Where the symbols take the units:
hl: g>rf, v>lj, r>tt, q>ms, p>ft, e>bc
zq: g>pg, v>lt, r>zg, q>jb, p>qt, e>tz
mc: g>fc, v>rd, r>jg, q>pb, p>fm, e>ht
jz: g>rq, v>nz, r>fh, q>ql, p>zd, e>sc
gz: g>ht, v>rl, r>pn, q>ls, p>qf, e>sz
fs: g>fm, v>pb, r>cn, q>jg, p>dn, e>qf
jh: g>rl, v>pg, r>lh, q>qt, p>ls, e>nt
jc: g>pf, v>gm, r>ls, q>rl, p>ht, e>jh
qt: g>gz, v>jh, r>cg, q>sz, p>cj, e>zg
fb: g>hl, v>gp, r>rr, q>bc, p>ct, e>sm
pn: g>bz, v>cj, r>pg, q>ll, p>gm, e>th
ll: g>dr, v>pn, r>jh, q>gh, p>jc, e>lt
pb: g>pc, v>mc, r>sr, q>fs, p>fp, e>dq
rz: g>hf, v>bh, r>sm, q>cp, p>fb, e>pc
dr: g>cn, v>bz, r>rl, q>gm, p>pf, e>gh
gr: g>tp, v>lp, r>rf, q>gn, p>nz, e>dt
rf: g>jz, v>rj, r>cr, q>sc, p>fq, e>ms
gh: g>gm, v>ll, r>qt, q>pg, p>rl, e>zq
tt: g>cr, v>ct, r>hf, q>dh, p>qq, e>zp
fc: g>rz, v>gl, r>fp, q>pc, p>zm, e>pb
tp: g>nt, v>tz, r>jz, q>jm, p>nj, e>gn
qg: g>rp, v>sm, r>gl, q>mf, p>zp, e>lf
fq: g>zd, v>ql, r>gr, q>fh, p>tz, e>cr
bh: g>ng, v>zp, r>zm, q>rz, p>gp, e>fc
zg: g>sz, v>nt, r>zb, q>nj, p>cg, e>nz
ph: g>lp, v>cr, r>lj, q>qq, p>gn, e>ng
lh: g>cj, v>sz, r>lt, q>cg, p>ll, e>rq
cj: g>qf, v>ls, r>gh, q>pn, p>dr, e>cg
sm: g>bc, v>zm, r>gq, q>qg, p>rr, e>dn
nz: g>nj, v>jm, r>fq, q>jz, p>zb, e>rf
dt: g>gn, v>qq, r>ms, q>lj, p>rf, e>gp
zm: g>fb, v>cp, r>mf, q>sm, p>rp, e>fp
qf: g>jg, v>dq, r>gm, q>bz, p>cn, e>pn
jb: g>jh, v>zq, r>nj, q>nt, p>sz, e>tp
zz: g>zq, v>zd, r>jm, q>tz, p>nt, e>lp
bz: g>sr, v>qf, r>jc, q>dr, p>zs, e>ll
cg: g>pn, v>lh, r>zq, q>th, p>gh, e>zb
jm: g>zg, v>tp, r>ql, q>nz, p>rq, e>rj
hf: g>dt, v>ng, r>bc, q>gp, p>hl, e>cp
ng: g>qq, v>dh, r>fb, q>hf, p>lj, e>rz
zs: g>sb, v>cn, r>ht, q>pf, p>mc, e>jc
zp: g>dh, v>rr, r>cp, q>bh, p>hf, e>gl
tc: g>mc, v>pf, r>qf, q>ht, p>fs, e>gz
rd: g>gl, v>sb, r>fs, q>mc, p>pc, e>tc
rq: g>cg, v>nj, r>zz, q>zb, p>lt, e>ql
rl: g>tc, v>jc, r>cj, q>gz, p>dq, e>qt
fm: g>zm, v>pc, r>lf, q>fp, p>qg, e>jg
lf: g>mf, v>dn, r>mc, q>sb, p>gl, e>zs
sc: g>ql, v>rf, r>ph, q>ft, p>fh, e>ct
jg: g>fp, v>fs, r>zs, q>sr, p>lf, e>bz
nj: g>lh, v>zg, r>zd, q>rq, p>th, e>jz
dq: g>fs, v>ht, r>dr, q>qf, p>sr, e>cj
cp: g>gp, v>rz, r>qg, q>zm, p>bc, e>fm
zb: g>th, v>rq, r>tz, q>zd, p>zq, e>fq
gq: g>zp, v>mf, r>pc, q>gl, p>rz, e>rd
zd: g>lt, v>zb, r>tp, q>zz, p>jb, e>fh
fh: g>zz, v>fq, r>gn, q>lp, p>tp, e>ph
ft: g>fq, v>sc, r>qq, q>cr, p>lp, e>tt
tz: g>jb, v>zz, r>nz, q>tp, p>zg, e>gr
pf: g>rd, v>zs, r>dq, q>tc, p>pb, e>rl
ct: g>ft, v>ms, r>ng, q>tt, p>ph, e>rr
gm: g>zs, v>dr, r>gz, q>jc, p>tc, e>pg
lp: g>tz, v>fh, r>rj, q>gr, p>jm, e>qq
gl: g>bh, v>gq, r>fm, q>fc, p>cp, e>mc
rr: g>tt, v>rp, r>rz, q>zp, p>ng, e>gq
fp: g>sm, v>fm, r>sb, q>dn, p>mf, e>sr
ht: g>pb, v>tc, r>bz, q>dq, p>jg, e>ls
pg: g>jc, v>gh, r>sz, q>jh, p>gz, e>jb
nt: g>qt, v>jb, r>rq, q>zg, p>lh, e>jm
rp: g>ct, v>bc, r>bh, q>rr, p>dh, e>mf
ql: g>zb, v>jz, r>lp, q>fq, p>zz, e>ft
lj: g>rj, v>dt, r>ct, q>hl, p>sc, e>fb
gn: g>jm, v>gr, r>sc, q>rj, p>jz, e>lj
bc: g>ms, v>fb, r>zp, q>rp, p>tt, e>qg
gp: g>lj, v>hf, r>rp, q>fb, p>ms, e>zm
th: g>ll, v>cg, r>jb, q>lt, p>pg, e>zd
mf: g>rr, v>qg, r>fc, q>gq, p>bh, e>sb
cn: g>lf, v>sr, r>tc, q>zs, p>rd, e>gm
dn: g>qg, v>fp, r>rd, q>lf, p>gq, e>cn
ls: g>dq, v>gz, r>ll, q>cj, p>bz, e>lh
ms: g>sc, v>hl, r>dh, q>ct, p>cr, e>rp
cr: g>fh, v>ft, r>dt, q>ph, p>gr, e>dh
sb: g>gq, v>lf, r>pb, q>rd, p>fc, e>pf
lt: g>gh, v>th, r>nt, q>zq, p>jh, e>zz
rj: g>nz, v>gn, r>ft, q>rf, p>ql, e>hl
sz: g>ls, v>qt, r>th, q>lh, p>pn, e>nj
pc: g>cp, v>fc, r>dn, q>fm, p>sm, e>fs
qq: g>gr, v>ph, r>hl, q>dt, p>rj, e>hf
dh: g>ph, v>tt, r>gp, q>ng, p>dt, e>bh
sr: g>dn, v>jg, r>pf, q>cn, p>sb, e>dr

The rows follow the links: the fewer symbols apart two units are, the more alike their rows tend to be.

Each row is also shifted at random along 6 hidden directions that mean nothing.

Some units, each with a row of numbers:
pg: -915  -132   298     5  -140   166    34   -89  -128   -20   144    -1   386  -154   207   -16  -113  -661  -330   136   -71   297   -59   -46   -86   283   240   150   -16  -178     9   315    41   364  -201  -194     7  -242  -283   -63  -165   226  -105
zs:  -15   -43    46  -156  -220   143    12    15  -304    37   142  -223  -117   -80   217   -10   151   -90   -86  -334  -131   587  -158   164   102   161   -90    82   -26   151   163    35  -213    83   -99   -19  -173   -51   -26  -102  -107   241  -105
cr:  615     0  -193    61   -81   -79   -86  -141    92   -64  -156    36   -49   -34  -247     4  -190    47  -141   -12   -54  -318  -109  -315   -61  -189    64   -72  -196    12  -182   -39   -10    53   250   302    35    37    32   190   320    -5   272
zz:  370    14   -12  -107   -85  -213   161     0    63  -122   147  -200    73   -76  -103   -45    34  -279    -9   298  -115   265  -156   -97    71   247    82  -216   154  -100  -224   143   163  -160    40  -141   163     1   132   -33    41   273   114
sm:  470    17  -164    95  -174  -125  -131     8    78    84   108   -44  -377   223    65   -38    86  -181    67   105   274   244   520    47   178    -8   310   -25   -17  -266    13  -233   144  -156   -54   -38    38    90   -27  -171   106   -19   432
jz:   72    51   -72  -196   -37  -299   248    14    39  -145  -191   -74   125    66  -146   -36    10  -240  -366   288  -122  -204    41  -141  -107   247    37   -67   109  -198  -218   245    36   -29   122   127    49   106  -238    70  -180    68  -164
mf: -1009    103    -12     46    257    -56     52    181     92    167     79     49    -97    150     79    -13     -7    -43    355     17    290   -316    -20    114     54   -107    246    142     44   -140    232   -170    -59     -8     59     13   -240      3    124   -108    -74   -286    -18
fm: -793    97   -54  -137   229   146  -140   199  -214   100   297  -164  -238     9   129   -27    77   331   478  -264   182   173  -264   304   169  -140  -184     8    42   177   241  -127  -113  -221    46   -63  -213    55   403  -149    77   -43     3
zq:  604   -87    60   158   118   -97   -52   131   101   123   205  -172   369  -353    73  -116  -214  -690   247   239   -37   107  -691  -411    -9   173   485  -299    71  -131  -118   173   204   103    41  -283   149  -380   269   -58   379   319   404
rq: -532   -32   152   -49   -88  -266   391   -14   233    14    31  -130   303    20   -83    -3     3  -520    12   526   -22    -8    -5  -174   109   361   457   136   294  -250  -144   135   164    91  -114  -202    48  -133     2    27  -259   115   127
ls: -213  -267   235    61  -111    82   -10  -211    26   -75    37   227   217   120    26    60    75  -158    -8   143  -113   -21   320    94    83   202   231   362   -60   -11    16  -329   157   246  -164    16    67  -248  -108   -45  -150  -205   170
rf: -1354    111    166   -198   -115   -153    436   -233    192   -141     52      8    143    293   -189    124   -128   -117   -134    315    -23   -268    221     55     96    132    229    500     43   -224   -168    363    -98    183    -36    214   -183    187    -68    267   -494    -79   -135
pn:   48  -190   158   -22   -93    43   -47   -49   -33   -34  -351   214   359   205   131    41   112  -117  -601   188   -66  -361   699    45  -196   255   -30   265    54  -190   -49   234   163   290  -320   -29   135   -49  -670    15  -526  -205  -308
nj:  221     9    53  -118   100   -50    88   -75   244  -189   106    37    48   205  -240   102   288   720   343   387   -16   -97   555   315   194    62  -405    57   408   234  -172  -107   336  -413  -256  -261   354   176   239    50  -319  -170    14
gl: -878   153    56  -134   212  -206   220   264   181   270   -92   -92    94   458   226    22    36  -158   -46   220   354  -602   479   181    24   148   332   412   252  -458   113   497   -82   143  -266   -37  -300   199  -313     6  -711  -286  -353
cg:  578  -170    20    53  -373    83  -207   -70  -236   -13   129  -201   137  -338   139  -101   -63  -762  -438   133   -97   807   -80  -309   -43   248   207  -313   -21  -157  -183   199   229    95   -93  -316   290  -229  -205  -173   294   581   387
rl: 1263  -118   179    79   374    12  -167    79   200    13   270   110   322    28   221    -9   -86   -12   531   -49  -104  -334  -317   124    15    95   199    59   -83    16   -63   177    94   187   -98   -23    39  -228   343    17   106  -161    24
ms: -603   216   128    53  -180  -103   399   -69   289   152  -232   -48   179   115    81    67  -315  -525  -613   139   104  -274   212  -260  -174     9   366   264    -9  -475   -99   817  -243   422  -156    55  -216   217  -525   289  -501   137  -361
dn:   663     67   -220    -21    579   -196   -119    571     29    409   -443    -95    219    111    207   -120    -65     72     48   -173    206  -1145   -309   -172   -238    -87    155    -68    145   -155    147    364   -173    113     93    119   -266    -36   -168     16   -155   -329   -298
bh:  327    32  -242   264  -223  -125   -70    38    38   160  -476   145  -282    47     0   -91    42  -326  -538    23   223  -103   528  -264  -199  -141   181  -138  -145  -317    81  -306    43    18    74    81    22    59  -583  -100    91  -106    85
qg:  478    12  -223    68  -176  -133  -183    63   -19   100  -112   -17  -361   228    71   -60   143  -118  -200    51   301    98   657    22    67   -15   141   -48     9  -255    36  -207   132  -139   -77     0    59   145  -251  -180    -4   -71   252
cn:  557   -92    37    14    26  -104    82   176   -12   265   103  -240   143   -71   227   -64   -56  -473   252  -159   -71     5  -590  -181   119   217   550   123   -10   -64   100    57  -213   269    39    30  -297  -310   213   -14    82    94   198
pf:  377  -137    78   -48  -294    64   -12   -81  -202    40   297  -219  -129   -59   158   -22   122  -266   168  -218  -148   697  -234    80   255   212   214   122   -70   104    87  -181  -116   104   -63   -16  -128  -170   234  -106    80   247   280
jg:  270   -60   -29  -117  -279   -24    39    91  -239   182   -11  -318   -60    11   226   -62   106  -364  -229  -178   -37   376   -60   -53   113   225   253   132    47   -72    89   125  -179   172   -94   -15  -210   -88  -135   -61  -161   255   101
fp: -445   -87  -252   -45  -345    82  -228    97  -517   129  -101  -218  -337  -159    82  -125   139  -313  -331  -269    96   596   -75  -138    38   -21    46  -154   -96     9   227  -404  -120   -54   163    63  -134  -106  -204  -251   273   234   339
bc: -1179    100     67    411    425    -34    253     91    404    246   -314    394     74    -60   -131     43   -234     17    359      9    197   -899   -353   -234   -213   -398    318    112   -123    -52    280   -450   -186    211    235    130   -278   -142     57     98    121   -541   -189
ql:   30    38  -231  -116   292  -166    49   160  -129  -113  -662   156   132  -118  -247   -76    20   278  -472   -38  -188  -774  -245  -221  -453   -78  -496  -324   -25   112   -74   -25   -77  -104   404   295    58    87  -390    83    36  -219  -531
nt:  -79   -42    69   101   238  -167   168   189   177   137  -121   -44   479  -215   -14   -53  -138  -491    81   334   -43  -392  -492  -379  -145   184   387  -130   182  -142   -71   154   119   148    23  -216    44  -289    38    22    55    39    25
zd:  380    56   -51  -295  -326   -69    50  -139  -100  -282    11  -175  -162   141  -115    31   322   298  -451   268   -93   590   745   289    93   248  -576  -139   304    53  -239   244   243  -426  -258  -252   383   382  -243   -66  -381   291  -176
pc: -406   254   -39  -210   202   -91    58   464  -178   291     1  -371   107    56   474  -117  -131  -526  -344  -123   262   -93  -170    42  -190   182   141   -26   121  -454   105  1041  -286   163  -139  -151  -348   166  -368   -83  -409   250  -568
pb:  275   -52  -123   -92    52   -46   -22   264  -190   265  -336  -154    28    68   152   -49   120    33  -187  -218    28  -324   -81   -82   -58    65    53    81   113    11   166    65  -192   118     4   105  -210   -50  -234   -33  -209   -91  -148
rr:  287   188  -127   169   148   136  -189    -7   144   -48    32   244  -437    77   -67    53    93   755   293  -185   213    28   370   272    -7  -453  -522  -202   -81   194   120  -310    54  -374   -11   -70   122   301   127   -39   140  -225  -151

Where do the symbols, taken in turn from left to right, take each start?
Answer with the unit's name.
 110  -106   -86  -152  -306  -148    85    65   -70   211  -219  -204   -99   368    68    11   255   -71  -263    61    96   -74   612    43   225   235   289   402   229  -162    52   -47   -32    88  -243    59  -148    19  -306   -36  -486  -112   207
e v p p -> dn
 149    18    84  -273  -131  -120   132    36   147   139   374  -336  -113   529   167    89   226   149   367   143   174   144   606   428   504   275   313   534   344  -159   -44   323    32   -45  -440  -124  -164   178   229    17  -622   -17   213
v e r e r -> gh
-832   -42   126  -100    -8     9   217   101   -86   208   250  -259    66     1   181    -1    17  -296   352  -133    -3   166  -493    34   239   169   442   327    81    -4   221   -16  -263   202   -30     3  -395  -210   291   -19  -133    62   101
g v v v e e p -> jg
 156   -86   162   -44    29   -12   144    56    19   115    62   -48   192    39   198    11    25  -232   130  -109  -133   -57  -234    61    64   224   303   270    -6   -37    97    64  -167   286   -96    58  -235  -186    30    14  -208   -46  -110
q r r r g -> qf
-514   208    27   151   -77   153    89  -114   132    -6   -81   158  -243   -31   -21    90   -78   270  -174  -145   128   135   275    77  -104  -319  -272   -24  -105    -1   103   108  -139   -56   -68   -39   -31   290  -172    74   -94     0  -329
p p r p q r p -> gr
 622   -92   194  -186  -351   155   -63  -202  -144  -182   351   -97  -126   187   233    58   231    63  -108  -114  -149   780   491   446   236   286  -179   226   -15    47   -64   209    18     6  -377  -117    85   111   -48   -91  -331   232   -87
g q e q e -> jh
-313   134    16   217   -77   -78   163   -34   265   122  -136   157  -169   135    15    25   -59  -167  -140    87   240  -111   382   -83   -89  -164   214    80   -67  -274    82     5   -43    83   -65   -37   -77   155  -248    32  -128  -110  -124
v r q g -> ng
  83  -191   170   -30   -72   265  -255  -211  -117  -204   128   195    84    73    27    79   195   382     3    17   -93   226   526   324    67    53  -357   122     6   220   -24  -173   253   -75  -273  -132   271   -42   -42   -68   -95  -105    18
r g e p -> cj
  -3    66    17  -174    87  -290   322    59   211   -86  -180   -28   218   188  -162    10    82     1  -136   426   -54  -411   248    -8   -44   264     5    62   305  -160  -195   265   136   -93   -75   -41   104   135  -161    89  -402   -71  -236
r e q v -> rf
1071   -18   232    -4   660    43  -165   153   328   -38   219   226   448   223   196    82   -65   521   620    47   -27  -799     3   381   -35    26  -167   142   103    69   -95   481   175    39  -280  -101   102   -49   314   108  -243  -383  -339
v q q e -> th
-832  -147   273   -61  -190   244    88  -249  -166  -162   179   148     0    49    69    80   205   142    34  -132  -191   424   200   370   147   147  -147   354   -73   224   165  -342   -59   125  -162    20   -77   -89   -37   -63  -250   -91  -157
p e v q -> rl
-492   118   -55    -2    42   -49   -32   214   -89   177   244  -214  -181     0   250   -87   -67  -435   106   -76   254   256  -191    31    53    37   296   -32   -26  -259   134   172  -106    14    31  -102  -219    11    49  -175    80   151    75
g p v v q -> ng
-149   152   -39   197    85  -138    47   158   156   216    85   -37  -113     7   188   -84  -161  -554    95    34   268   -17  -137  -130   -49   -61   481   -91  -109  -377   106   100   -78    92    45   -54  -182   -21   -36  -101   151    33    72
e v q g r -> mf
 -22   149   -19   323   178    81    11     0   286    90    30   187  -176  -147   -64    34  -208   146   382  -143   118  -103  -317  -120   -57  -426    53  -154  -199    70   111  -212  -118   -25   156    -1   -67    27   282    63   361  -110    54
v q q g p -> ft
  86   193   -94  -106   160    17     4     9   -18  -122   -39   -31    51   -81   -58    13  -249   210  -163  -169   -93  -231  -349   -67  -197  -189  -296  -150  -141    42  -157   546  -180    19   189   194   -53   229     7   219    73   101  -297
r r g q q -> ft
